Below is a small trained network, with its code and all its weights. Each question gives an input and a target symbol and asks what happens when units are switched off, that is, made to give their printed mean instead of their output.

import numpy as np


def w(rows, s, z=0):
    codes = np.array(rows[::2]) - 128.0
    scale = np.full(codes.shape[1], s)
    scale[-1] = z or s
    return codes * scale


def f(y):
    return np.maximum(y, 0)


def softmax(a):
    e = np.exp(a - a.max(-1, keepdims=True))
    return e / e.sum(-1, keepdims=True)


def log_softmax(a):
    a = a - a.max(-1, keepdims=True)
    return a - np.log(np.exp(a).sum(-1, keepdims=True))


def net(x, mask):
    ids = ['ΞΠαβγδεηθλμτφψ'.index(c) for c in x.split()]
    T = len(ids)
    res = E[ids] + P[:T]
    r = res
    for j in range(3):
        rows = slice(2 * j, 2 * j + 2)
        q, k, v = (r @ M[0][rows].T for M in (Q, K, V))
        z = softmax(np.where(np.tri(T) > 0, q @ k.T / 2**0.5, -1e9)) @ v
        o = O[0][rows]
        res = res + np.where(mask[j], z, o[:, -1]) @ o[:, :-1]
    y = f(res @ A[0][:, :-1].T + A[0][:, -1])
    res = res + np.where(mask[3:7], y, B[0][:, -1]) @ B[0][:, :-1]
    return log_softmax(res[-1] @ U[:, :-1].T + U[:, -1])


Q, K, V, O, A, B = {}, {}, {}, {}, {}, {}
E = w([
[174,119,206,156,251],'Ξ',
[131,143,116,86,119],'Π',
[97,231,91,138,133],'α',
[164,106,209,114,46],'β',
[54,130,79,134,181],'γ',
[89,64,36,142,70],'δ',
[111,178,108,189,165],'ε',
[149,139,188,58,72],'η',
[152,201,98,91,217],'θ',
[72,69,99,59,139],'λ',
[220,128,60,148,83],'μ',
[78,78,156,166,180],'τ',
[134,204,78,100,193],'φ',
[192,39,44,102,115],'ψ',
],0.02)
P = w([
[102,125,100,107,78],'0',
[101,127,81,115,83],'1',
[99,126,63,118,87],'2',
[97,127,48,124,88],'3',
[100,123,33,129,94],'4',
[96,124,20,138,96],'5',
[101,123,10,142,101],'6',
[104,115,1,146,104],'7',
],0.0086)
Q[0] = w([
[141,61,108,91,152],'H0',
[145,167,107,144,108],'H0',
[82,163,66,130,107],'H1',
[159,149,141,61,164],'H1',
[182,128,215,113,217],'H2',
[169,128,254,82,126],'H2',
],0.053)
K[0] = w([
[176,59,50,153,136],'H0',
[102,186,147,108,89],'H0',
[154,121,28,122,82],'H1',
[101,173,167,42,137],'H1',
[83,178,199,127,255],'H2',
[120,120,213,86,83],'H2',
],0.039)
V[0] = w([
[213,154,83,140,79],'H0',
[78,96,107,118,99],'H0',
[139,100,150,200,149],'H1',
[156,105,157,251,72],'H1',
[14,186,148,157,119],'H2',
[186,236,89,223,135],'H2',
],0.016)
O[0] = w([
[210,139,118,156,88,255],'H0',
[108,142,66,135,126,217],'H0',
[85,133,152,189,162,46],'H1',
[72,160,102,246,87,109],'H1',
[40,219,59,88,88,29],'H2',
[136,199,224,59,106,214],'H2',
],0.011,0.0064)
A[0] = w([
[115,168,134,113,216,83],'N0',
[9,50,193,144,63,72],'N1',
[171,119,119,149,93,3],'N2',
[55,164,148,153,127,40],'N3',
],0.016,0.006)
B[0] = w([
[103,142,86,202,155,210],'N0',
[199,190,205,58,157,184],'N1',
[72,154,151,119,168,253],'N2',
[129,5,147,137,107,218],'N3',
],0.016,0.013)
U = w([
[28,174,153,152,195,57],'Ξ',
[77,132,114,114,164,76],'Π',
[106,178,83,201,118,222],'α',
[160,112,120,184,150,47],'β',
[74,155,136,135,149,120],'γ',
[80,157,135,139,144,109],'δ',
[63,124,152,162,108,137],'ε',
[188,126,116,114,65,176],'η',
[83,202,117,104,189,88],'θ',
[31,184,148,103,116,192],'λ',
[74,157,136,140,148,95],'μ',
[160,185,170,175,84,254],'τ',
[59,140,161,105,168,61],'φ',
[2,161,138,125,185,82],'ψ',
],0.0096,0.0065)

Each question gives the input, a string of symbols that net reads in full, and the target symbol t.
The units are the heads (2 rows each of Q, K, V and O) and the neurons (one row each of A and B). Each row of codes is followed by its name. A weight is (code - 128) times the scale printed after its matrix; where a second scale follows, it is the last column's (O, A, B and U).
mask holds one flag per unit, heads first, then neurons. A switched-off unit (its flag False) gives its mean, the last column of its rows in O or B, instead of its output. The means were averaged over made-up inputs and are rounded, as every weight is.
A unit's drop is (log p(t) with every unit on - log p(t) with that unit switched off) / (log p(t) with every unit on - log p(t) with every unit switched off).
The circuit of an input: a set's keep is (log p(t) with only the set's units on - log p(t) with every unit switched off) / (log p(t) with every unit on - log p(t) with every unit switched off). Starting from all 7 units, units are removed one at a time, each time the one whose removal leaves the highest keep (on an exact tie, the one counted first), for as long as the keep stays at least 0.8.
units of the circuit, in order: the units of the circuit, biggest drop first
most important unit: the unit with the biggest drop
k most important neurons: the k neurons with the biggest drops, biggest first
which heads matter: for each layer, one digit per head in row order, 1 if its drop is at least 0.15 and else 0, layers parted by /
drop when u is switched off: that unit's drop, to one decimal
input μ φ β α θ μ ε γ, target τ: units of the circuit, in order	H2, H0
input δ ε δ Ξ φ, target α: which heads matter	001
input ε θ τ γ α α ψ Π, target β: units of the circuit, in order	H2
input Ξ ε λ ε β ε η τ, target φ: units of the circuit, in order	N1, N3, H0, H2
input ε ε φ, target θ: units of the circuit, in order	H1, N3
input β ε θ β α α ε Π, target η: units of the circuit, in order	H1, N2
input γ η β ε η μ Ξ, target τ: which heads matter	100
input ε γ Ξ μ μ δ α γ, target α: units of the circuit, in order	H2, H0
input α δ λ, target α: units of the circuit, in order	H0, H2, N2
input ε α α δ η δ α α, target α: units of the circuit, in order	H2, N2
input Ξ Ξ α ε λ ε δ τ, target α: units of the circuit, in order	H0, H2, N2
input β η μ ε λ δ μ, target τ: which heads matter	001
input μ ε ε δ β τ Π, target α: units of the circuit, in order	H2, H0
input Π γ Π, target η: most important unit	N2
input γ ε ε λ λ, target Π: drop when H1 is switched off	0.5
input ε γ ε γ δ ε δ Π, target α: drop when H1 is switched off	0.1
input ψ Π α δ λ, target α: drop when N0 is switched off	-0.1
input Π λ θ Ξ ε ψ β ε, target β: drop when H2 is switched off	1.0
input τ φ α ψ τ θ, target θ: 2 most important neurons	N3, N0
input φ α ψ μ γ Π ε φ, target τ: units of the circuit, in order	H2
